Below are the code and all the weights of a small trained network. Each question names an input and a class and asks about switching units off, where a switched-off unit gives its printed mean instead of its output.

import numpy as np


def w(rows, s, z=0):
    codes = np.array(rows[::2]) - 128.0
    scale = np.full(codes.shape[1], s)
    scale[-1] = z or s
    return codes * scale


def f(y):
    return y / 2 * (1 + np.tanh(0.7978845608 * (y + 0.044715 * y**3)))


def log_softmax(a):
    a = a - a.max(-1, keepdims=True)
    return a - np.log(np.exp(a).sum(-1, keepdims=True))


def net(x, mask):
    res = np.array(x, float).reshape(1, 4) / 4 @ E
    y = f(res @ A[0][:, :-1].T + A[0][:, -1])
    res = res + np.where(mask, y, B[0][:, -1]) @ B[0][:, :-1]
    return log_softmax(res[-1] @ U[:, :-1].T + U[:, -1])


A, B = {}, {}
E = w([
[15,187,133,96,151,185,27,191,164,12,139],'x0',
[79,47,172,208,73,96,86,121,111,71,241],'x1',
[142,93,235,129,228,159,79,148,15,177,105],'x2',
[125,59,163,130,27,190,43,126,232,171,45],'x3',
],0.011)
A[0] = w([
[137,145,71,181,102,117,175,95,183,143,145,72],'n1',
[98,91,143,184,104,111,88,159,118,118,201,75],'n2',
[168,87,139,153,120,122,204,107,129,165,110,123],'n3',
[158,80,215,118,209,147,70,120,77,164,125,83],'n4',
[159,99,161,145,104,84,131,116,120,197,140,146],'n5',
[130,135,143,88,146,119,116,133,118,147,111,89],'n6',
[104,117,177,155,163,150,126,145,85,175,99,83],'n7',
[82,153,147,105,146,149,75,175,156,95,134,88],'n8',
[93,159,119,91,132,172,103,203,150,81,157,137],'n9',
[138,206,95,47,173,123,133,104,136,152,10,124],'n10',
[132,92,131,146,119,151,85,142,174,157,119,86],'n11',
[136,144,107,57,148,176,146,153,147,169,108,138],'n12',
[115,161,49,122,67,108,144,98,175,111,130,70],'n13',
[153,109,125,120,111,108,150,117,113,147,122,57],'n14',
[148,92,143,108,106,209,77,136,167,146,69,84],'n15',
[157,111,116,119,91,87,150,134,123,164,140,75],'n16',
[82,66,146,222,112,82,88,99,116,118,181,156],'n17',
[132,86,147,157,76,184,86,105,148,153,99,52],'n18',
[136,110,118,138,98,151,95,112,161,141,78,40],'n19',
[134,161,82,122,224,87,167,148,76,82,174,1],'n20',
[195,92,121,149,115,88,166,94,116,169,105,97],'n21',
[60,163,101,48,166,155,91,154,129,123,130,139],'n22',
[95,106,146,143,105,150,107,105,100,153,68,46],'n23',
],0.012,0.0032)
B[0] = w([
[87,209,143,107,95,99,119,215,156,119,135,216],'n1',
[133,111,195,139,132,167,146,84,155,66,161,215],'n2',
[110,156,167,154,187,147,74,96,114,202,77,216],'n3',
[55,229,76,75,17,31,149,177,193,111,127,235],'n4',
[98,120,150,129,169,183,83,127,125,151,79,206],'n5',
[127,123,168,101,119,105,124,166,131,100,146,150],'n6',
[62,205,90,125,44,58,127,216,187,108,151,188],'n7',
[108,171,122,172,195,196,53,98,140,208,54,210],'n8',
[86,141,152,140,179,131,81,144,98,126,30,224],'n9',
[108,71,215,60,77,193,188,21,190,51,204,255],'n10',
[171,65,69,169,115,107,147,134,83,117,150,180],'n11',
[136,78,210,85,113,159,161,78,158,77,229,192],'n12',
[89,177,86,58,48,40,91,226,158,108,143,238],'n13',
[90,120,132,151,174,142,89,129,127,172,117,163],'n14',
[180,124,78,162,171,138,123,127,63,128,187,212],'n15',
[145,156,135,146,151,154,112,123,148,157,74,179],'n16',
[113,84,206,71,107,159,197,2,181,91,180,244],'n17',
[190,83,54,154,116,132,133,134,81,120,172,200],'n18',
[163,130,72,184,184,89,172,140,82,135,160,181],'n19',
[232,103,27,186,190,113,188,141,21,118,166,251],'n20',
[125,132,141,154,152,180,81,104,114,195,32,225],'n21',
[117,118,140,144,205,174,80,132,135,187,94,216],'n22',
[141,140,65,150,125,138,141,161,113,112,131,158],'n23',
],0.0083,0.017)
U = w([
[146,65,251,95,123,145,165,52,184,113,165,254],'0',
[123,132,178,142,190,156,77,120,141,184,9,116],'1',
[99,181,118,93,83,55,129,208,192,132,120,110],'2',
[235,84,70,156,168,112,161,136,68,140,163,26],'3',
],0.013,0.0024)

Each question gives the input, the list of numbers given to net, and the class t.
The units are the neurons (one row each of A and B). Each row of codes is followed by its name. A weight is (code - 128) times the scale printed after its matrix; where a second scale follows, it is the last column's (A, B and U).
mask holds one flag per neuron, in row order. A switched-off neuron (its flag False) gives its mean, the last column of its row in B, instead of its output. The means were averaged over made-up inputs and are rounded, as every weight is.
A unit's drop is (log p(t) with every unit on - log p(t) with that unit switched off) / (log p(t) with every unit on - log p(t) with every unit switched off).
The circuit of an input: a set's keep is (log p(t) with only the set's units on - log p(t) with every unit switched off) / (log p(t) with every unit on - log p(t) with every unit switched off). Starting from the 12 units with the biggest drops (on a tie, the unit counted first), units are removed one at a time, each time the one whose removal leaves the highest keep (on an exact tie, the one counted first), for as long as the keep stays at least 0.8.
units of the circuit, in order: the units of the circuit, biggest drop first
k most important neurons: the k neurons with the biggest drops, biggest first
drop of u: that unit's drop, to one decimal
input [-7,1,-6,-3], class 1: units of the circuit, in order	(n21)
input [-2,-2,-4,4], class 2: 3 most important neurons	(n20 n13 n1)
input [4,3,5,6], class 3: 4 most important neurons	(n15 n18 n13 n11)
input [-3,-8,4,8], class 0: 3 most important neurons	(n10 n12 n20)
input [7,-7,0,0], class 0: 3 most important neurons	(n10 n12 n21)
input [3,-6,7,1], class 2: 4 most important neurons	(n4 n7 n17 n2)
input [-7,-8,8,7], class 0: 3 most important neurons	(n10 n12 n13)
input [-8,-6,-4,-3], class 1: 2 most important neurons	(n21 n3)
input [7,-4,-7,7], class 1: 2 most important neurons	(n8 n9)
input [-7,-7,-7,4], class 0: 4 most important neurons	(n10 n12 n4 n8)
input [-7,2,-5,8], class 3: 3 most important neurons	(n18 n19 n11)
input [0,-5,5,-2], class 0: 4 most important neurons	(n10 n13 n12 n1)
input [-3,5,8,-8], class 2: 2 most important neurons	(n4 n7)
input [2,-6,-4,8], class 3: units of the circuit, in order	(n15)
input [6,3,-1,-6], class 1: 2 most important neurons	(n9 n8)
input [-7,-7,8,1], class 2: 4 most important neurons	(n4 n7 n17 n2)
input [4,-7,1,-1], class 0: drop of n10	0.7
input [-1,0,6,4], class 2: drop of n4	0.5
input [2,-4,8,5], class 2: drop of n4	0.6
input [5,-4,7,2], class 2: units of the circuit, in order	(n4)
input [7,-8,-1,2], class 0: drop of n12	0.7
